[[-19.8  -6.9 -14.5  -2.0  19.2   4.3   1.8]
 [ -9.1   6.7 -12.2   6.0   3.8  -9.9   0.7]
 [  4.6  -3.6  10.3 -13.3  10.1 -19.8   5.0]
 [-11.6   1.1  10.8   6.3   0.6 -18.1  -0.5]
 [  2.7   0.4  10.4 -10.9   4.7 -15.7   9.4]
 [-13.2  -0.2  11.4   8.7  -1.2 -14.3  -1.6]
 [ -3.1   6.3  -6.8   4.2   3.5 -18.4   5.8]
 [-20.4  -3.2 -11.3   0.1  20.5   4.6   2.4]
 [ -8.2   8.6  -9.9   0.4   7.1  -9.7  -2.3]
 [ -6.1   2.6  -8.5   5.6   3.6 -23.2   6.3]
 [  4.1  -4.7  22.1  -4.5  -3.9 -25.5  -0.8]
 [ -3.7   0.9  -8.9   7.2   2.3 -17.0   6.2]] ==> -3.7

[[-13.785  -8.393 -14.501  -0.260 -26.718 -12.561 -17.822]
 [-12.542  -8.176 -17.938 -20.112 -17.223  -4.601 -17.041]
 [ -5.564 -19.131   4.662  -3.311  -7.099   2.728  13.254]
 [ -1.309  -8.055  -7.677  -0.175 -13.038 -13.660  -3.711]
 [-11.008  12.311  -3.326   4.719  11.078 -11.267 -23.458]
 [ 10.070 -16.299   5.462 -14.397  10.746  -0.630  23.650]] ==> 10.070

[[ -25.7  166.3   74.3   15.0   50.1   43.0  -45.2  138.6   38.1 -166.2]
 [ -23.4   61.2   95.8  139.2    5.8  -85.5   18.8  -89.6  -52.0 -140.4]
 [ 110.6   67.1  -55.7  -38.1  -75.7  132.4 -139.7  -21.8  -10.2 -113.9]
 [  83.0  100.9  -29.9  -35.4   32.0  117.4 -130.0   32.4   12.3 -148.0]
 [ 120.0   63.0  -69.9  -87.7   62.5  145.6 -116.2   71.5   56.4  -69.0]
 [  49.5   33.6   33.1  104.2  -48.7  -64.2  -28.1 -120.9  -36.2 -170.0]
 [  35.6   18.2   30.6  104.7   72.3   -4.0  -43.3 -180.3 -100.5  -91.8]
 [  -9.9  126.3   11.5  -48.4  -68.5  213.3 -113.8   54.5  -53.2   -4.3]] ==> -9.9

[[-0.7 -1.3 -1.0 -1.2 -0.2 -0.4 -0.8 -0.6 -1.3]
 [ 0.7 -1.7 -0.4  0.4 -2.0 -0.6 -1.8 -0.7 -1.8]
 [-0.4 -1.2 -0.8 -0.8 -0.7 -0.4 -1.3 -0.5 -1.3]
 [-0.3 -1.0 -0.2 -0.2 -1.0 -0.7 -1.0 -0.7 -1.0]
 [ 0.9 -0.8  0.3  1.8 -2.1 -0.7 -1.7 -0.6 -0.9]] ==> 0.9

[[ -35.547 -175.577  -67.459   16.993 -269.390  -82.229   37.162  -11.310
  -188.146  -78.423 -237.197   36.842]
 [-161.052  -69.080 -270.024 -282.283 -229.193 -289.699  -96.108 -239.235
  -175.482  -54.803  -92.343  -77.697]
 [-144.647 -254.039 -213.309 -113.913  -66.916  -49.423 -107.159  -28.081
    58.279 -267.120 -214.366 -279.428]
 [ -88.912 -207.718 -159.875 -106.968 -244.430 -252.128   -0.894 -109.096
     3.247 -217.352 -150.710 -172.370]
 [-156.421  -49.431  155.726  -77.934  -44.738 -139.467 -178.672 -147.658
  -186.771  -51.815  -56.335  -48.178]
 [-255.078 -139.516 -123.669 -200.786  -13.430  -20.893 -232.775 -147.328
  -237.225 -140.711 -164.527 -160.319]
 [  65.466    4.418  -55.484  -49.176  -88.971 -243.924 -195.324  -56.964
   115.246 -109.174   40.009 -139.300]
 [-259.651 -214.541  113.241 -117.643 -190.267 -201.752  -17.544 -178.963
   -77.614 -205.895  -50.362 -246.805]] ==> -259.651
---
[ 0.10  0.02 -0.01 -0.11] -> 0.10, 0.02
[167.87 -97.34 -31.26  88.13 -12.73] -> 167.87, 88.13
[ -64.0 -144.8   -8.1   97.3] -> 97.3, -8.1
[-53.838 -94.597 147.462 -83.525] -> 147.462, -53.838
[  4.485  18.140  10.394  -2.424 -13.394] -> 18.140, 10.394
[ 11.4 -10.5  15.6  -4.9] -> 15.6, 11.4
---
[ 19  20  45 -29  -6] value 19
[ 14   2  -5 -41  -6 -27 -30] value 14
[ -4   7 -35 -23  -2  -1  38] value -4
[-11  18 -22  36] value -11
[ 43 -26  -1 -35  27  16   8] value 43
[  6  28   9 -22 -14  46] value 6
[ 13  19 -44   7   6  -7] value 13
[-21  11   7 -23 -36  -4 -18] value -21
[-17   5   0   8  38   7  23] value -17
[28 27 36  7  5 33] value 28
